Here is a tiny trained network, its code and every weight. The questions are about switching its units off for an input and a target symbol, where a switched-off unit gives its printed mean instead of its output.

import numpy as np


def w(rows, s, z=0):
    codes = np.array(rows[::2]) - 128.0
    scale = np.full(codes.shape[1], s)
    scale[-1] = z or s
    return codes * scale


def f(y):
    return np.maximum(y, 0)


def softmax(a):
    e = np.exp(a - a.max(-1, keepdims=True))
    return e / e.sum(-1, keepdims=True)


def log_softmax(a):
    a = a - a.max(-1, keepdims=True)
    return a - np.log(np.exp(a).sum(-1, keepdims=True))


def net(x, mask):
    ids = ['αγηπτφ'.index(c) for c in x.split()]
    T = len(ids)
    res = E[ids] + P[:T]
    r = res
    for j in range(3):
        rows = slice(2 * j, 2 * j + 2)
        q, k, v = (r @ M[0][rows].T for M in (Q, K, V))
        z = softmax(np.where(np.tri(T) > 0, q @ k.T / 2**0.5, -1e9)) @ v
        o = O[0][rows]
        res = res + np.where(mask[j], z, o[:, -1]) @ o[:, :-1]
    y = f(res @ A[0][:, :-1].T + A[0][:, -1])
    res = res + np.where(mask[3:11], y, B[0][:, -1]) @ B[0][:, :-1]
    return log_softmax(res[-1] @ U[:, :-1].T + U[:, -1])


Q, K, V, O, A, B = {}, {}, {}, {}, {}, {}
E = w([
[202,207,63,107,40,209,40,142],'α',
[223,131,55,148,219,114,159,150],'γ',
[110,143,93,127,110,79,72,187],'η',
[180,218,170,125,94,254,161,177],'π',
[75,47,210,83,90,139,153,220],'τ',
[47,213,133,125,216,134,195,95],'φ',
],0.0074)
P = w([
[146,139,107,21,180,110,109,198],'0',
[143,142,169,150,196,175,25,93],'1',
[128,185,73,122,159,146,114,254],'2',
[145,133,80,124,101,115,165,151],'3',
[96,134,205,156,172,177,74,94],'4',
[115,173,98,107,104,127,160,228],'5',
[134,116,98,143,67,115,210,121],'6',
[53,131,248,168,159,180,119,96],'7',
[99,173,122,126,67,113,209,209],'8',
[134,98,100,185,42,117,237,116],'9',
[100,130,218,165,169,174,64,83],'10',
],0.0094)
Q[0] = w([
[84,191,156,150,175,165,86,181],'H0',
[107,63,232,175,223,170,22,22],'H0',
[159,71,146,209,149,131,92,4],'H1',
[138,121,116,108,82,108,153,166],'H1',
[89,116,217,174,168,159,66,132],'H2',
[106,131,196,165,176,150,81,121],'H2',
],0.015)
K[0] = w([
[80,167,187,11,152,125,173,122],'H0',
[174,130,100,53,189,132,57,161],'H0',
[193,131,99,105,142,133,42,174],'H1',
[122,88,154,141,91,120,190,117],'H1',
[135,139,145,12,187,135,91,164],'H2',
[134,117,133,23,170,120,99,153],'H2',
],0.012)
V[0] = w([
[177,122,145,142,210,191,235,106],'H0',
[31,102,115,114,179,35,124,111],'H0',
[127,88,165,147,74,168,133,147],'H1',
[109,48,157,127,74,127,151,156],'H1',
[25,122,255,121,140,176,170,148],'H2',
[194,28,136,101,114,84,107,153],'H2',
],0.0084)
O[0] = w([
[47,167,155,2,187,143,117,109,118],'H0',
[32,79,33,183,122,186,142,116,151],'H0',
[150,111,140,115,166,152,79,176,49],'H1',
[152,72,103,122,160,141,83,186,1],'H1',
[57,201,111,151,134,117,66,205,48],'H2',
[93,123,140,151,51,102,118,40,97],'H2',
],0.0093,0.0021)
A[0] = w([
[64,124,58,92,195,185,95,225,202],'N0',
[107,156,10,106,103,91,239,154,144],'N1',
[78,127,53,37,145,128,163,136,135],'N2',
[121,16,66,210,105,176,131,71,133],'N3',
[210,139,145,131,101,99,196,159,247],'N4',
[127,49,113,114,153,2,159,142,218],'N5',
[215,108,68,148,58,85,165,207,78],'N6',
[131,189,154,146,116,251,84,143,95],'N7',
],0.0063,0.0014)
B[0] = w([
[211,63,105,153,164,240,172,76,254],'N0',
[124,171,141,181,32,54,167,129,238],'N1',
[208,133,167,195,99,144,196,137,205],'N2',
[152,247,175,126,90,195,157,244,211],'N3',
[79,72,111,115,168,59,65,95,213],'N4',
[104,51,102,199,244,68,89,172,165],'N5',
[20,116,41,42,111,145,2,82,208],'N6',
[78,64,94,190,176,16,91,133,192],'N7',
],0.0061,0.0053)
U = w([
[114,112,127,1,48,211,110,15,111],'α',
[226,35,161,196,171,27,160,83,3],'γ',
[4,139,70,180,94,11,80,146,87],'η',
[137,218,200,64,177,73,85,208,144],'π',
[107,40,74,125,238,233,81,138,164],'τ',
[226,199,144,188,47,210,194,175,211],'φ',
],0.0064,0.0017)

Each question gives the input, a string of symbols that net reads in full, and the target symbol t.
The units are the heads (2 rows each of Q, K, V and O) and the neurons (one row each of A and B). Each row of codes is followed by its name. A weight is (code - 128) times the scale printed after its matrix; where a second scale follows, it is the last column's (O, A, B and U).
mask holds one flag per unit, heads first, then neurons. A switched-off unit (its flag False) gives its mean, the last column of its rows in O or B, instead of its output. The means were averaged over made-up inputs and are rounded, as every weight is.
A unit's drop is (log p(t) with every unit on - log p(t) with that unit switched off) / (log p(t) with every unit on - log p(t) with every unit switched off).
The circuit of an input: a set's keep is (log p(t) with only the set's units on - log p(t) with every unit switched off) / (log p(t) with every unit on - log p(t) with every unit switched off). Starting from all 11 units, units are removed one at a time, each time the one whose removal leaves the highest keep (on an exact tie, the one counted first), for as long as the keep stays at least 0.8.
circuit, biggest first: the units of the circuit, biggest drop first
unit that matters most: the unit with the biggest drop
k most important neurons: the k neurons with the biggest drops, biggest first
which heads matter: for each layer, one digit per head in row order, 1 if its drop is at least 0.15 and else 0, layers parted by /
drop of u: that unit's drop, to one decimal
input π γ η τ, target τ: circuit, biggest first : [H1; N1]
input η τ η η γ γ, target η: unit that matters most : N6
input α τ π η γ η η π, target γ: circuit, biggest first : [H0; H2; N4]
input η γ π φ τ φ φ η τ η η, target φ: circuit, biggest first : [H0; N3; H2]
input φ π η α φ τ τ φ, target τ: circuit, biggest first : [H0; H2; N0]
input φ η α η γ α η φ γ η π, target τ: circuit, biggest first : [H0; H2; N0]
input π η η α τ η, target τ: which heads matter : 010
input τ τ η η π τ τ φ η φ π, target η: which heads matter : 001
input τ α γ, target τ: circuit, biggest first : [H1; N6; N0]
input η η α, target η: which heads matter : 100
input φ α τ η π γ, target π: which heads matter : 100
input τ η φ η τ η π τ, target η: which heads matter : 001
input φ τ π η γ η η η, target τ: which heads matter : 101
input φ γ η φ γ η α φ, target τ: 4 most important neurons : [N0; N1; N3; N7]
input γ π φ φ π, target α: circuit, biggest first : [H2; H0]
input η γ η φ η π η η α, target η: which heads matter : 000
input π η γ η π α, target π: circuit, biggest first : [H0]
input τ η η η γ η η π π α φ, target η: 2 most important neurons : [N0; N7]
input η η η π φ η η τ φ φ γ, target φ: circuit, biggest first : [N3; H0]
input η η η η η η φ φ, target φ: circuit, biggest first : [H0; N3; H2]
input η η η φ η η π, target π: most important neuron : [N0]
input τ η η φ, target φ: drop of N4 : 0.2
input π η φ π τ τ α η, target π: drop of H1 : 0.0
input τ τ α, target τ: drop of N0 : 0.2
input φ η η η τ φ η π η α, target α: drop of H2 : 0.3
